Below are the code and all the weights of a small trained network. Each question names an input and a target symbol and asks about switching units off, where a switched-off unit gives its printed mean instead of its output.

import numpy as np


def w(rows, s, z=0):
    codes = np.array(rows[::2]) - 128.0
    scale = np.full(codes.shape[1], s)
    scale[-1] = z or s
    return codes * scale


def f(y):
    return np.maximum(y, 0)


def softmax(a):
    e = np.exp(a - a.max(-1, keepdims=True))
    return e / e.sum(-1, keepdims=True)


def log_softmax(a):
    a = a - a.max(-1, keepdims=True)
    return a - np.log(np.exp(a).sum(-1, keepdims=True))


def net(x, mask):
    ids = ['αβγδεζηθλμξπστψω'.index(c) for c in x.split()]
    T = len(ids)
    res = E[ids] + P[:T]
    u = 0
    for l in range(2):
        r = res
        for j in range(3):
            rows = slice(2 * j, 2 * j + 2)
            q, k, v = (r @ M[l][rows].T for M in (Q, K, V))
            z = softmax(np.where(np.tri(T) > 0, q @ k.T / 2**0.5, -1e9)) @ v
            o = O[l][rows]
            res = res + np.where(mask[u + j], z, o[:, -1]) @ o[:, :-1]
        u += 3
        y = f(res @ A[l][:, :-1].T + A[l][:, -1])
        res = res + np.where(mask[u : u + 8], y, B[l][:, -1]) @ B[l][:, :-1]
        u += 8
    return log_softmax(res[-1] @ U[:, :-1].T + U[:, -1])


Q, K, V, O, A, B = {}, {}, {}, {}, {}, {}
E = w([
[166,98,129,191,163],'α',
[154,90,57,106,83],'β',
[123,132,57,121,63],'γ',
[72,242,93,124,255],'δ',
[119,71,165,90,37],'ε',
[172,109,134,185,156],'ζ',
[146,210,201,192,77],'η',
[26,151,168,104,139],'θ',
[75,48,71,136,142],'λ',
[59,60,128,230,34],'μ',
[75,182,39,182,110],'ξ',
[30,145,185,109,143],'π',
[219,118,173,111,215],'σ',
[173,111,146,188,156],'τ',
[170,83,129,185,158],'ψ',
[63,145,77,139,104],'ω',
],0.0099)
P = w([
[201,20,203,254,153],'0',
[154,68,133,187,154],'1',
[128,78,101,146,147],'2',
[100,86,79,119,140],'3',
[89,92,73,97,140],'4',
[77,105,58,85,133],'5',
],0.0036)
Q[0] = w([
[57,87,132,217,61],'L0H1',
[101,164,136,151,106],'L0H1',
[72,209,119,215,1],'L0H2',
[91,93,167,143,137],'L0H2',
[214,104,162,14,170],'L0H3',
[136,200,214,43,131],'L0H3',
],0.0065)
K[0] = w([
[82,147,102,165,85],'L0H1',
[120,148,132,136,122],'L0H1',
[147,83,83,139,60],'L0H2',
[102,143,133,94,101],'L0H2',
[187,89,144,133,145],'L0H3',
[215,254,216,91,187],'L0H3',
],0.01)
V[0] = w([
[123,146,142,108,120],'L0H1',
[82,79,121,213,67],'L0H1',
[193,166,80,124,121],'L0H2',
[178,108,94,51,115],'L0H2',
[179,163,210,3,207],'L0H3',
[108,157,16,216,69],'L0H3',
],0.0048)
O[0] = w([
[145,145,130,124,112,1],'L0H1',
[102,49,197,205,67,165],'L0H1',
[188,158,14,116,141,137],'L0H2',
[135,139,36,15,83,133],'L0H2',
[106,190,81,1,161,63],'L0H3',
[189,129,118,225,137,16],'L0H3',
],0.0043,0.00068)
A[0] = w([
[108,170,100,44,146,109],'L0N1',
[80,254,186,180,135,251],'L0N2',
[93,134,53,164,126,176],'L0N3',
[187,104,169,134,56,128],'L0N4',
[45,126,195,136,77,200],'L0N5',
[196,120,184,193,164,180],'L0N6',
[92,102,115,81,117,193],'L0N7',
[122,177,82,31,145,95],'L0N8',
],0.0082,0.0035)
B[0] = w([
[91,91,29,68,108,162],'L0N1',
[106,213,117,121,130,181],'L0N2',
[125,134,78,179,150,197],'L0N3',
[163,112,103,76,81,162],'L0N4',
[81,115,176,124,93,183],'L0N5',
[171,117,178,193,192,252],'L0N6',
[99,103,88,104,129,176],'L0N7',
[77,78,9,64,100,166],'L0N8',
],0.011,0.0043)
Q[1] = w([
[134,95,150,125,153],'L1H1',
[86,108,124,138,117],'L1H1',
[217,110,145,196,166],'L1H2',
[141,194,150,54,98],'L1H2',
[75,99,85,172,84],'L1H3',
[79,180,113,96,2],'L1H3',
],0.0083)
K[1] = w([
[130,133,100,118,130],'L1H1',
[152,137,140,114,123],'L1H1',
[82,118,18,9,103],'L1H2',
[203,244,175,157,148],'L1H2',
[118,79,97,159,124],'L1H3',
[92,161,101,154,64],'L1H3',
],0.012)
V[1] = w([
[149,164,89,169,160],'L1H1',
[134,103,48,9,154],'L1H1',
[74,105,59,43,132],'L1H2',
[83,71,63,19,112],'L1H2',
[254,118,149,70,211],'L1H3',
[141,145,43,24,167],'L1H3',
],0.0039)
O[1] = w([
[168,161,37,199,177,171],'L1H1',
[152,124,148,181,4,72],'L1H1',
[111,89,175,173,204,55],'L1H2',
[141,65,223,172,232,52],'L1H2',
[189,17,172,190,207,254],'L1H3',
[177,169,253,214,158,76],'L1H3',
],0.0031,0.0029)
A[1] = w([
[183,169,255,188,166,192],'L1N1',
[151,105,173,164,201,190],'L1N2',
[101,109,143,114,59,103],'L1N3',
[172,102,128,115,161,252],'L1N4',
[72,124,118,116,78,208],'L1N5',
[121,182,121,242,35,39],'L1N6',
[118,113,97,116,127,213],'L1N7',
[151,101,96,99,75,170],'L1N8',
],0.0094,0.0027)
B[1] = w([
[236,253,157,122,39,227],'L1N1',
[58,127,189,184,214,255],'L1N2',
[112,106,255,143,131,150],'L1N3',
[149,83,142,148,137,241],'L1N4',
[87,146,192,107,131,183],'L1N5',
[98,91,59,235,23,173],'L1N6',
[132,104,101,85,138,185],'L1N7',
[191,96,104,88,78,169],'L1N8',
],0.0078,0.0072)
U = w([
[193,162,178,168,158,166],'α',
[51,37,139,156,238,178],'β',
[255,72,56,82,74,225],'γ',
[114,84,173,166,78,3],'δ',
[128,134,122,125,114,90],'ε',
[148,92,190,81,65,100],'ζ',
[130,137,134,119,122,66],'η',
[130,136,134,121,121,53],'θ',
[101,131,93,130,102,192],'λ',
[119,215,81,101,170,113],'μ',
[137,149,67,184,130,36],'ξ',
[50,177,177,96,132,166],'π',
[135,131,130,122,120,33],'σ',
[156,205,125,115,56,159],'τ',
[125,148,106,137,113,112],'ψ',
[112,137,120,130,120,103],'ω',
],0.0074,0.0043)

Each question gives the input, a string of symbols that net reads in full, and the target symbol t.
The units are the heads (2 rows each of Q, K, V and O) and the neurons (one row each of A and B). Each row of codes is followed by its name. A weight is (code - 128) times the scale printed after its matrix; where a second scale follows, it is the last column's (O, A, B and U).
mask holds one flag per unit, layer by layer, with each layer's heads first. A switched-off unit (its flag False) gives its mean, the last column of its rows in O or B, instead of its output. The means were averaged over made-up inputs and are rounded, as every weight is.
A unit's drop is (log p(t) with every unit on - log p(t) with that unit switched off) / (log p(t) with every unit on - log p(t) with every unit switched off).
The circuit of an input: a set's keep is (log p(t) with only the set's units on - log p(t) with every unit switched off) / (log p(t) with every unit on - log p(t) with every unit switched off). Starting from the 12 units with the biggest drops (on a tie, the unit counted first), units are removed one at a time, each time the one whose removal leaves the highest keep (on an exact tie, the one counted first), for as long as the keep stays at least 0.8.
units of the circuit, in order: the units of the circuit, biggest drop first
unit that matters most: the unit with the biggest drop
k most important neurons: the k neurons with the biggest drops, biggest first
top k neurons in layer l: the k neurons of layer l with the biggest drops, biggest first
heads that matter: for each layer, one digit per head in row order, 1 if its drop is at least 0.15 and else 0, layers parted by /
drop when u is switched off: that unit's drop, to one decimal
input β ξ β β, target γ: units of the circuit, in order	(L1N2; L1N8)
input σ ζ σ ε ψ, target α: unit that matters most	L1N1
input σ σ σ σ β λ, target β: units of the circuit, in order	(L1H2; L1N1)
input σ ξ σ π σ θ, target π: top 2 neurons in layer 1	(L1N5; L1N3)
input σ σ ξ, target ξ: units of the circuit, in order	(L1N6; L0H3; L0N3; L0N2)
input σ σ δ, target μ: heads that matter	000 / 000
input ω σ μ, target δ: units of the circuit, in order	(L1N6; L0N5; L0H3; L0H1)
input σ β α, target α: 2 most important neurons	(L1N1; L0N6)
input π η τ σ, target α: heads that matter	010 / 000
input η σ ξ λ ψ ζ, target α: heads that matter	001 / 000
input α σ σ α β, target γ: top 3 neurons in layer 1	(L1N8; L1N2; L1N7)
input λ σ σ σ, target γ: heads that matter	111 / 000
input σ ψ λ ξ λ ε, target ζ: heads that matter	000 / 000
input λ ξ λ ψ, target α: 2 most important neurons	(L0N6; L1N1)
input λ ζ λ σ σ, target β: unit that matters most	L0H3
input σ ξ λ, target β: 2 most important neurons	(L1N1; L0N2)
input α σ σ τ, target α: 2 most important neurons	(L1N1; L0N8)
input λ α σ η η, target τ: 2 most important neurons	(L0N2; L1N2)
input σ σ σ σ μ, target δ: drop when L1N6 is switched off	0.3
input σ β θ, target π: drop when L0N2 is switched off	0.2
